Here is a tiny trained network, its code and every weight. The questions are about switching its units off for an input and a class, where a switched-off unit gives its printed mean instead of its output.

import numpy as np


def w(rows, s, z=0):
    codes = np.array(rows[::2]) - 128.0
    scale = np.full(codes.shape[1], s)
    scale[-1] = z or s
    return codes * scale


def f(y):
    return np.maximum(y, 0)


def log_softmax(a):
    a = a - a.max(-1, keepdims=True)
    return a - np.log(np.exp(a).sum(-1, keepdims=True))


def net(x, mask):
    res = np.array(x, float).reshape(1, 8) / 4 @ E
    y = f(res @ A[0][:, :-1].T + A[0][:, -1])
    res = res + np.where(mask, y, B[0][:, -1]) @ B[0][:, :-1]
    return log_softmax(res[-1] @ U[:, :-1].T + U[:, -1])


A, B = {}, {}
E = w([
[118,151,84,127,117,126,130,151],'x0',
[46,62,135,194,95,48,155,80],'x1',
[115,132,119,109,252,134,71,41],'x2',
[151,109,176,149,161,123,175,146],'x3',
[111,108,93,102,53,149,135,155],'x4',
[140,150,99,120,111,127,101,76],'x5',
[124,134,80,171,137,120,157,152],'x6',
[124,136,46,158,105,137,134,106],'x7',
],0.015)
A[0] = w([
[163,127,151,93,92,170,137,220,189],'N0',
[65,134,67,107,91,170,207,82,67],'N1',
[65,64,133,178,40,62,209,144,194],'N2',
[104,111,2,108,93,144,141,112,159],'N3',
[132,129,28,144,104,142,97,148,171],'N4',
[147,146,216,132,176,124,94,137,252],'N5',
[77,162,132,91,133,51,118,204,187],'N6',
],0.011,0.0036)
B[0] = w([
[144,68,99,126,169,186,187,254,206],'N0',
[144,172,145,127,103,112,96,146,175],'N1',
[198,74,152,240,37,59,160,99,251],'N2',
[141,173,135,162,106,91,57,139,205],'N3',
[181,171,49,155,101,88,118,159,192],'N4',
[48,80,123,77,212,136,117,106,195],'N5',
[117,130,138,156,115,169,145,119,162],'N6',
],0.011,0.021)
U = w([
[103,106,206,116,212,114,99,36,238],'0',
[153,253,61,139,107,107,73,132,163],'1',
[146,74,172,150,41,78,150,102,4],'2',
[143,91,142,86,105,212,155,182,149],'3',
],0.013,0.0031)

Each question gives the input, the list of numbers given to net, and the class t.
The units are the neurons (one row each of A and B). Each row of codes is followed by its name. A weight is (code - 128) times the scale printed after its matrix; where a second scale follows, it is the last column's (A, B and U).
mask holds one flag per neuron, in row order. A switched-off neuron (its flag False) gives its mean, the last column of its row in B, instead of its output. The means were averaged over made-up inputs and are rounded, as every weight is.
A unit's drop is (log p(t) with every unit on - log p(t) with that unit switched off) / (log p(t) with every unit on - log p(t) with every unit switched off).
The circuit of an input: a set's keep is (log p(t) with only the set's units on - log p(t) with every unit switched off) / (log p(t) with every unit on - log p(t) with every unit switched off). Starting from all 7 units, units are removed one at a time, each time the one whose removal leaves the highest keep (on an exact tie, the one counted first), for as long as the keep stays at least 0.8.
circuit, biggest first: the units of the circuit, biggest drop first
k most important neurons: the k neurons with the biggest drops, biggest first
drop when u is switched off: that unit's drop, to one decimal
input [6,0,-6,5,-8,-2,-6,-4], class 3: most important neuron : N0
input [7,1,-3,-1,7,-2,-3,6], class 1: 2 most important neurons : N4, N3
input [7,0,5,2,6,-5,3,-2], class 1: circuit, biggest first : N2, N0
input [3,-2,0,-5,2,-1,-7,-1], class 3: circuit, biggest first : N2, N3
input [8,6,3,-2,2,-2,3,7], class 1: 2 most important neurons : N3, N4
input [2,1,-8,-7,4,4,8,1], class 1: 3 most important neurons : N4, N3, N1
input [6,-6,4,6,-4,-6,0,1], class 0: 2 most important neurons : N5, N4
input [3,-3,0,-4,-5,-7,-8,-6], class 0: 2 most important neurons : N5, N4
input [-4,1,-3,5,1,-7,-6,-5], class 3: 2 most important neurons : N0, N5
input [1,0,0,7,0,-8,-6,6], class 3: circuit, biggest first : N2, N3
input [0,-1,-2,0,-2,1,7,0], class 1: drop when N2 is switched off : 1.2
input [-1,3,3,3,-1,8,-1,-1], class 0: drop when N2 is switched off : 0.1
input [3,-2,0,-7,2,-4,3,-7], class 3: drop when N2 is switched off : 0.0
input [2,-7,6,6,-1,-3,5,-4], class 0: drop when N5 is switched off : 0.5
input [8,-6,3,2,-5,-2,8,-8], class 0: circuit, biggest first : N5
